Here is a tiny trained network, its code and every weight. The questions are about switching its units off for an input and a class, where a switched-off unit gives its printed mean instead of its output.

import numpy as np


def w(rows, s, z=0):
    codes = np.array(rows[::2]) - 128.0
    scale = np.full(codes.shape[1], s)
    scale[-1] = z or s
    return codes * scale


def norm(h):
    return h / np.sqrt((h * h).mean(-1, keepdims=True) + 1e-5)


def f(y):
    return y / 2 * (1 + np.tanh(0.7978845608 * (y + 0.044715 * y**3)))


def log_softmax(a):
    a = a - a.max(-1, keepdims=True)
    return a - np.log(np.exp(a).sum(-1, keepdims=True))


def net(x, mask):
    res = np.array(x, float).reshape(1, 7) / 4 @ E
    u = 0
    for l in range(4):
        y = f(norm(res) @ A[l][:, :-1].T + A[l][:, -1])
        res = res + np.where(mask[u : u + 5], y, B[l][:, -1]) @ B[l][:, :-1]
        u += 5
    return log_softmax(norm(res)[-1] @ U[:, :-1].T + U[:, -1])


A, B = {}, {}
E = w([
[172,83,102,159,156,126,145,145,137,154],'x0',
[204,89,86,34,212,96,94,59,199,88],'x1',
[180,87,121,82,201,71,174,207,123,183],'x2',
[80,94,166,132,149,148,84,123,84,254],'x3',
[67,147,173,123,125,112,236,186,158,98],'x4',
[71,92,140,139,105,147,238,125,224,61],'x5',
[116,230,136,20,210,65,155,185,36,100],'x6',
],0.0013)
A[0] = w([
[108,142,121,137,137,153,153,134,137,156,128],'L0N1',
[118,110,122,144,77,164,250,158,191,5,49],'L0N2',
[154,53,150,205,126,187,79,140,162,157,68],'L0N3',
[193,150,96,50,150,52,138,102,154,77,39],'L0N4',
[231,156,111,74,190,72,128,97,182,71,8],'L0N5',
],0.0027,0.0014)
B[0] = w([
[144,102,166,86,131,91,99,118,124,140,131],'L0N1',
[101,159,150,134,76,1,177,140,225,79,246],'L0N2',
[193,134,34,131,151,91,152,72,158,151,188],'L0N3',
[124,43,73,74,142,201,102,142,142,127,195],'L0N4',
[122,43,95,71,161,152,114,167,78,54,209],'L0N5',
],0.0028,0.0012)
A[1] = w([
[10,151,230,53,212,161,146,116,118,130,100],'L1N1',
[202,66,57,196,106,147,114,43,190,157,72],'L1N2',
[154,32,131,98,218,87,198,188,189,179,129],'L1N3',
[130,157,162,126,170,78,194,253,56,201,2],'L1N4',
[112,200,157,208,95,186,70,109,57,107,64],'L1N5',
],0.0028,0.0016)
B[1] = w([
[134,75,111,148,165,3,88,31,63,230,176],'L1N1',
[180,90,167,159,121,144,165,147,37,241,248],'L1N2',
[86,229,119,167,82,143,75,83,25,78,242],'L1N3',
[155,139,246,110,191,236,163,243,162,195,160],'L1N4',
[139,176,113,97,81,147,42,93,170,48,174],'L1N5',
],0.0028,0.0013)
A[2] = w([
[145,115,94,87,123,93,112,132,126,170,127],'L2N1',
[119,191,199,97,198,176,154,253,85,166,41],'L2N2',
[160,88,63,54,189,157,121,113,111,46,9],'L2N3',
[120,192,115,122,80,166,32,69,125,77,60],'L2N4',
[90,172,172,166,57,152,89,92,130,142,120],'L2N5',
],0.0033,0.0015)
B[2] = w([
[56,156,97,165,132,135,159,81,111,121,169],'L2N1',
[129,88,183,129,142,240,119,225,203,213,234],'L2N2',
[123,59,93,49,196,208,138,177,76,53,252],'L2N3',
[129,230,104,200,111,155,68,222,59,66,202],'L2N4',
[171,157,63,89,251,106,92,195,38,30,231],'L2N5',
],0.003,0.0011)
A[3] = w([
[107,114,171,109,134,116,161,152,119,187,169],'L3N1',
[174,108,106,78,159,174,49,150,86,178,150],'L3N2',
[159,66,41,3,188,168,123,124,133,68,41],'L3N3',
[67,158,163,150,61,76,227,147,235,38,17],'L3N4',
[198,88,75,226,85,166,132,67,138,197,5],'L3N5',
],0.0039,0.0018)
B[3] = w([
[144,159,106,105,138,163,107,102,179,143,161],'L3N1',
[105,120,142,157,92,121,221,146,200,60,252],'L3N2',
[78,37,76,152,214,155,233,159,50,68,253],'L3N3',
[152,173,60,48,16,77,192,96,252,99,238],'L3N4',
[219,2,210,120,77,76,98,107,76,143,201],'L3N5',
],0.0039,0.0027)
U = w([
[109,172,219,129,172,221,142,220,175,245,140],'0',
[118,246,102,199,104,153,13,136,44,51,116],'1',
[232,10,171,191,60,101,91,58,77,184,161],'2',
[93,41,58,108,219,163,204,135,62,34,190],'3',
[110,186,82,84,22,53,208,82,254,85,175],'4',
[60,161,134,105,169,57,90,13,108,206,5],'5',
],0.0069,0.0021)

Each question gives the input, the list of numbers given to net, and the class t.
The units are the neurons (one row each of A and B). Each row of codes is followed by its name. A weight is (code - 128) times the scale printed after its matrix; where a second scale follows, it is the last column's (A, B and U).
mask holds one flag per neuron, layer by layer. A switched-off neuron (its flag False) gives its mean, the last column of its row in B, instead of its output. The means were averaged over made-up inputs and are rounded, as every weight is.
A unit's drop is (log p(t) with every unit on - log p(t) with that unit switched off) / (log p(t) with every unit on - log p(t) with every unit switched off).
The circuit of an input: a set's keep is (log p(t) with only the set's units on - log p(t) with every unit switched off) / (log p(t) with every unit on - log p(t) with every unit switched off). Starting from the 12 units with the biggest drops (on a tie, the unit counted first), units are removed one at a time, each time the one whose removal leaves the highest keep (on an exact tie, the one counted first), for as long as the keep stays at least 0.8.
units of the circuit, in order: the units of the circuit, biggest drop first
top k neurons: the k neurons with the biggest drops, biggest first
k most important neurons of layer l: the k neurons of layer l with the biggest drops, biggest first
drop when u is switched off: that unit's drop, to one decimal
input [-4,6,-8,7,7,-4,2], class 5: units of the circuit, in order	[L1N1]
input [-5,-6,4,1,-6,3,-2], class 2: top 3 neurons	[L0N3; L1N3; L1N2]
input [-1,-2,-5,-6,-6,-3,-4], class 1: top 2 neurons	[L2N4; L1N5]
input [6,-4,5,-4,5,5,8], class 0: top 2 neurons	[L1N4; L2N2]
input [7,-3,-7,-5,-7,7,8], class 4: top 2 neurons	[L0N2; L3N4]
input [1,3,-7,4,-4,5,4], class 1: top 3 neurons	[L2N4; L0N5; L0N3]
input [-4,-7,-8,0,-3,4,2], class 1: top 2 neurons	[L2N5; L2N4]
input [4,-3,-4,6,0,-5,2], class 1: top 2 neurons	[L1N5; L1N2]
input [-2,8,-4,0,5,-1,-7], class 2: units of the circuit, in order	[L1N2; L3N5]
input [4,-2,5,-3,-1,-1,6], class 0: top 2 neurons	[L1N4; L2N2]
input [-7,3,-7,7,7,-1,6], class 5: top 2 neurons	[L1N1; L1N3]
input [-7,5,4,-3,-8,-1,-5], class 3: top 3 neurons	[L0N5; L3N3; L2N3]
input [1,-6,-6,3,-5,8,8], class 1: top 2 neurons	[L2N5; L1N5]
input [-4,0,-8,2,-8,4,8], class 1: units of the circuit, in order	[L2N4]
input [-4,-5,-3,-1,-5,5,-1], class 1: 2 most important neurons of layer 1	[L1N5; L1N4]
input [-7,-8,2,5,-7,1,5], class 0: top 3 neurons	[L1N4; L2N2; L1N3]
input [-5,5,-7,6,-6,3,5], class 1: top 2 neurons	[L2N4; L0N3]
input [2,7,-2,-7,-3,-1,-6], class 3: 2 most important neurons of layer 0	[L0N5; L0N4]
input [0,1,6,-3,2,0,-5], class 4: top 3 neurons	[L0N2; L3N4; L1N1]
input [-5,4,-1,-5,2,-7,-7], class 2: units of the circuit, in order	[L1N2]
input [6,4,-5,1,-4,3,-1], class 2: drop when L1N2 is switched off	1.4
input [1,-7,-7,0,5,-5,-6], class 1: drop when L2N5 is switched off	0.2
input [3,-3,7,-4,-4,0,3], class 0: drop when L1N4 is switched off	0.7
input [-3,-7,4,7,-6,-3,-1], class 0: drop when L1N3 is switched off	0.1
